Below is a small trained network, with its code and all its weights. Each question gives an input and a target symbol and asks what happens when units are switched off, that is, made to give their printed mean instead of their output.

import numpy as np


def w(rows, s, z=0):
    codes = np.array(rows[::2]) - 128.0
    scale = np.full(codes.shape[1], s)
    scale[-1] = z or s
    return codes * scale


def norm(h):
    return h / np.sqrt((h * h).mean(-1, keepdims=True) + 1e-5)


def f(y):
    return y / 2 * (1 + np.tanh(0.7978845608 * (y + 0.044715 * y**3)))


def softmax(a):
    e = np.exp(a - a.max(-1, keepdims=True))
    return e / e.sum(-1, keepdims=True)


def log_softmax(a):
    a = a - a.max(-1, keepdims=True)
    return a - np.log(np.exp(a).sum(-1, keepdims=True))


def net(x, mask):
    ids = ['αγδηλπφψ'.index(c) for c in x.split()]
    T = len(ids)
    res = E[ids] + P[:T]
    u = 0
    for l in range(2):
        r = norm(res)
        for j in range(3):
            rows = slice(2 * j, 2 * j + 2)
            q, k, v = (r @ M[l][rows].T for M in (Q, K, V))
            z = softmax(np.where(np.tri(T) > 0, q @ k.T / 2**0.5, -1e9)) @ v
            o = O[l][rows]
            res = res + np.where(mask[u + j], z, o[:, -1]) @ o[:, :-1]
        u += 3
        y = f(norm(res) @ A[l][:, :-1].T + A[l][:, -1])
        res = res + np.where(mask[u : u + 12], y, B[l][:, -1]) @ B[l][:, :-1]
        u += 12
    return log_softmax(norm(res)[-1] @ U[:, :-1].T + U[:, -1])


Q, K, V, O, A, B = {}, {}, {}, {}, {}, {}
E = w([
[129,25,137,84,108,189],'α',
[127,207,151,54,218,118],'γ',
[175,169,94,103,59,112],'δ',
[183,105,167,89,205,110],'η',
[106,94,144,140,163,2],'λ',
[98,110,169,85,83,160],'π',
[41,91,52,84,137,179],'φ',
[134,224,94,196,230,167],'ψ',
],0.019)
P = w([
[4,172,177,149,75,222],'0',
[141,154,136,102,129,134],'1',
[138,161,141,91,139,125],'2',
[142,137,134,91,133,134],'3',
[154,110,135,108,145,129],'4',
[91,91,165,167,150,99],'5',
[110,68,147,131,144,105],'6',
[116,87,134,110,122,109],'7',
[110,82,136,113,124,105],'8',
[149,78,104,108,118,185],'9',
[127,87,125,96,108,129],'10',
[137,83,134,94,115,109],'11',
],0.011)
Q[0] = w([
[121,67,233,198,10,114],'0.h0',
[156,118,15,103,164,122],'0.h0',
[36,235,177,45,254,133],'0.h1',
[114,15,100,74,221,181],'0.h1',
[139,193,89,243,223,112],'0.h2',
[103,83,64,157,64,130],'0.h2',
],0.0079)
K[0] = w([
[160,138,159,122,123,215],'0.h0',
[142,144,121,171,150,32],'0.h0',
[4,108,109,58,102,186],'0.h1',
[85,81,84,118,82,137],'0.h1',
[158,172,158,203,145,191],'0.h2',
[92,103,115,156,67,130],'0.h2',
],0.011)
V[0] = w([
[150,152,119,117,146,108],'0.h0',
[153,185,115,117,160,246],'0.h0',
[190,156,141,95,135,69],'0.h1',
[129,154,158,150,115,74],'0.h1',
[149,115,116,213,109,189],'0.h2',
[115,162,142,152,193,149],'0.h2',
],0.011)
O[0] = w([
[85,182,16,114,105,50,131],'0.h0',
[192,186,70,112,127,250,28],'0.h0',
[129,138,163,203,108,92,28],'0.h1',
[251,181,171,129,183,46,52],'0.h1',
[122,180,114,103,213,226,3],'0.h2',
[105,69,134,1,234,48,173],'0.h2',
],0.0081,0.0052)
A[0] = w([
[101,137,175,5,206,159,126],'0.n0',
[167,43,134,172,233,116,155],'0.n1',
[140,119,221,35,196,133,117],'0.n2',
[146,124,123,144,22,129,132],'0.n3',
[77,64,85,170,52,138,139],'0.n4',
[31,230,97,88,123,106,253],'0.n5',
[167,80,254,128,136,121,116],'0.n6',
[64,135,208,147,143,110,129],'0.n7',
[173,85,117,100,72,24,249],'0.n8',
[98,129,162,232,92,29,77],'0.n9',
[148,93,170,89,11,194,60],'0.n10',
[134,77,196,178,50,62,199],'0.n11',
],0.0076,0.0032)
B[0] = w([
[110,153,138,106,71,84,197],'0.n0',
[55,157,111,109,83,75,177],'0.n1',
[164,102,134,90,1,87,183],'0.n2',
[76,107,149,145,130,76,161],'0.n3',
[160,93,97,173,96,81,178],'0.n4',
[169,184,175,214,193,87,172],'0.n5',
[172,81,61,55,83,214,168],'0.n6',
[223,74,141,65,126,101,155],'0.n7',
[114,97,157,167,99,166,255],'0.n8',
[122,80,213,114,86,137,182],'0.n9',
[192,108,176,173,194,81,177],'0.n10',
[193,77,117,142,78,215,229],'0.n11',
],0.0081,0.0084)
Q[1] = w([
[88,142,150,145,60,88],'1.h0',
[87,91,144,47,93,185],'1.h0',
[91,49,154,113,51,91],'1.h1',
[56,94,101,181,142,103],'1.h1',
[128,117,117,132,111,192],'1.h2',
[108,224,55,139,251,195],'1.h2',
],0.011)
K[1] = w([
[141,64,61,89,103,185],'1.h0',
[64,28,49,227,54,103],'1.h0',
[14,89,93,50,228,62],'1.h1',
[110,158,211,119,165,97],'1.h1',
[136,63,139,174,200,172],'1.h2',
[208,249,144,2,233,172],'1.h2',
],0.0072)
V[1] = w([
[157,112,68,117,60,59],'1.h0',
[6,139,114,192,93,112],'1.h0',
[185,113,100,146,61,176],'1.h1',
[212,173,146,100,92,143],'1.h1',
[115,214,92,149,73,170],'1.h2',
[78,118,91,125,158,117],'1.h2',
],0.012)
O[1] = w([
[104,145,119,118,80,128,209],'1.h0',
[121,122,146,198,120,37,132],'1.h0',
[6,144,153,178,112,167,34],'1.h1',
[143,142,151,132,131,154,58],'1.h1',
[132,183,137,136,33,120,2],'1.h2',
[47,130,86,162,141,139,101],'1.h2',
],0.014,0.0074)
A[1] = w([
[105,236,152,104,199,76,115],'1.n0',
[75,100,85,230,119,193,143],'1.n1',
[151,93,160,89,18,61,83],'1.n2',
[85,201,165,193,223,84,55],'1.n3',
[141,220,215,36,152,97,3],'1.n4',
[110,92,136,80,94,127,108],'1.n5',
[192,74,114,118,144,197,121],'1.n6',
[63,150,89,108,145,38,156],'1.n7',
[175,162,188,140,89,167,136],'1.n8',
[127,203,93,163,160,160,82],'1.n9',
[75,255,222,93,154,164,48],'1.n10',
[156,95,58,149,126,86,157],'1.n11',
],0.0087,0.0051)
B[1] = w([
[189,123,132,124,227,113,145],'1.n0',
[194,153,51,167,55,63,147],'1.n1',
[89,128,118,89,89,156,254],'1.n2',
[150,144,104,61,46,243,128],'1.n3',
[160,70,45,149,61,40,137],'1.n4',
[107,108,185,170,94,143,180],'1.n5',
[131,57,84,171,135,101,192],'1.n6',
[254,153,84,106,99,103,186],'1.n7',
[114,119,146,121,230,29,147],'1.n8',
[64,184,205,179,165,205,127],'1.n9',
[200,19,138,188,187,62,145],'1.n10',
[95,223,75,203,112,65,204],'1.n11',
],0.0072,0.0069)
U = w([
[102,70,137,129,146,213,151],'α',
[195,170,93,94,186,58,29],'γ',
[128,188,192,181,106,104,219],'δ',
[72,139,126,44,81,157,93],'η',
[50,85,132,190,156,46,4],'λ',
[104,81,253,126,173,126,154],'π',
[53,144,67,136,90,129,194],'φ',
[137,179,104,120,223,141,252],'ψ',
],0.011,0.003)

Each question gives the input, a string of symbols that net reads in full, and the target symbol t.
The units are the heads (2 rows each of Q, K, V and O) and the neurons (one row each of A and B). Each row of codes is followed by its name. A weight is (code - 128) times the scale printed after its matrix; where a second scale follows, it is the last column's (O, A, B and U).
mask holds one flag per unit, layer by layer, with each layer's heads first. A switched-off unit (its flag False) gives its mean, the last column of its rows in O or B, instead of its output. The means were averaged over made-up inputs and are rounded, as every weight is.
A unit's drop is (log p(t) with every unit on - log p(t) with that unit switched off) / (log p(t) with every unit on - log p(t) with every unit switched off).
The circuit of an input: a set's keep is (log p(t) with only the set's units on - log p(t) with every unit switched off) / (log p(t) with every unit on - log p(t) with every unit switched off). Starting from the 12 units with the biggest drops (on a tie, the unit counted first), units are removed one at a time, each time the one whose removal leaves the highest keep (on an exact tie, the one counted first), for as long as the keep stays at least 0.8.
circuit, biggest first: the units of the circuit, biggest drop first
k most important neurons: the k neurons with the biggest drops, biggest first
k most important neurons of layer l: the k neurons of layer l with the biggest drops, biggest first
which heads matter: for each layer, one digit per head in row order, 1 if its drop is at least 0.15 and else 0, layers parted by /
drop of u: that unit's drop, to one decimal
input η φ δ γ η φ η, target φ: which heads matter => 100 / 001
input λ ψ π, target γ: circuit, biggest first => 0.h2, 1.h1
input δ φ λ ψ γ η, target γ: circuit, biggest first => 1.h1, 0.h0
input φ δ φ η γ λ λ π λ φ δ, target λ: 2 most important neurons => 0.n2, 0.n0
input δ δ λ δ ψ φ, target γ: circuit, biggest first => 1.h1, 0.h2, 0.n11
input δ λ ψ π, target γ: circuit, biggest first => 1.h1, 0.h2
input λ γ λ φ η γ, target λ: which heads matter => 111 / 101
input δ γ ψ γ ψ λ, target γ: circuit, biggest first => 0.h2, 0.n11, 1.h1
input φ π π, target π: circuit, biggest first => 0.n10, 0.h0, 1.h1, 1.h0
input φ γ φ η η δ, target δ: which heads matter => 101 / 001
input γ δ λ, target π: 3 most important neurons of layer 0 => 0.n9, 0.n2, 0.n8
input λ π ψ γ ψ η φ, target γ: which heads matter => 001 / 010
input φ λ φ δ, target λ: circuit, biggest first => 1.h0, 1.h1
input λ π δ η φ η η, target λ: 2 most important neurons of layer 0 => 0.n4, 0.n9
input λ λ λ π δ π, target α: most important neuron => 0.n6
input α φ π, target π: most important neuron of layer 0 => 0.n10
input δ η φ φ η, target φ: which heads matter => 000 / 001
input η ψ π ψ γ π η φ, target φ: which heads matter => 100 / 001
input δ δ η λ, target π: which heads matter => 010 / 011
input π δ ψ, target ψ: which heads matter => 001 / 010
input λ α π α η, target α: 2 most important neurons => 0.n6, 0.n10
input φ η π δ δ, target δ: most important neuron of layer 1 => 1.n8
input φ δ ψ λ, target γ: drop of 1.n7 => 0.2
input η λ α γ φ, target λ: drop of 0.h0 => 0.3
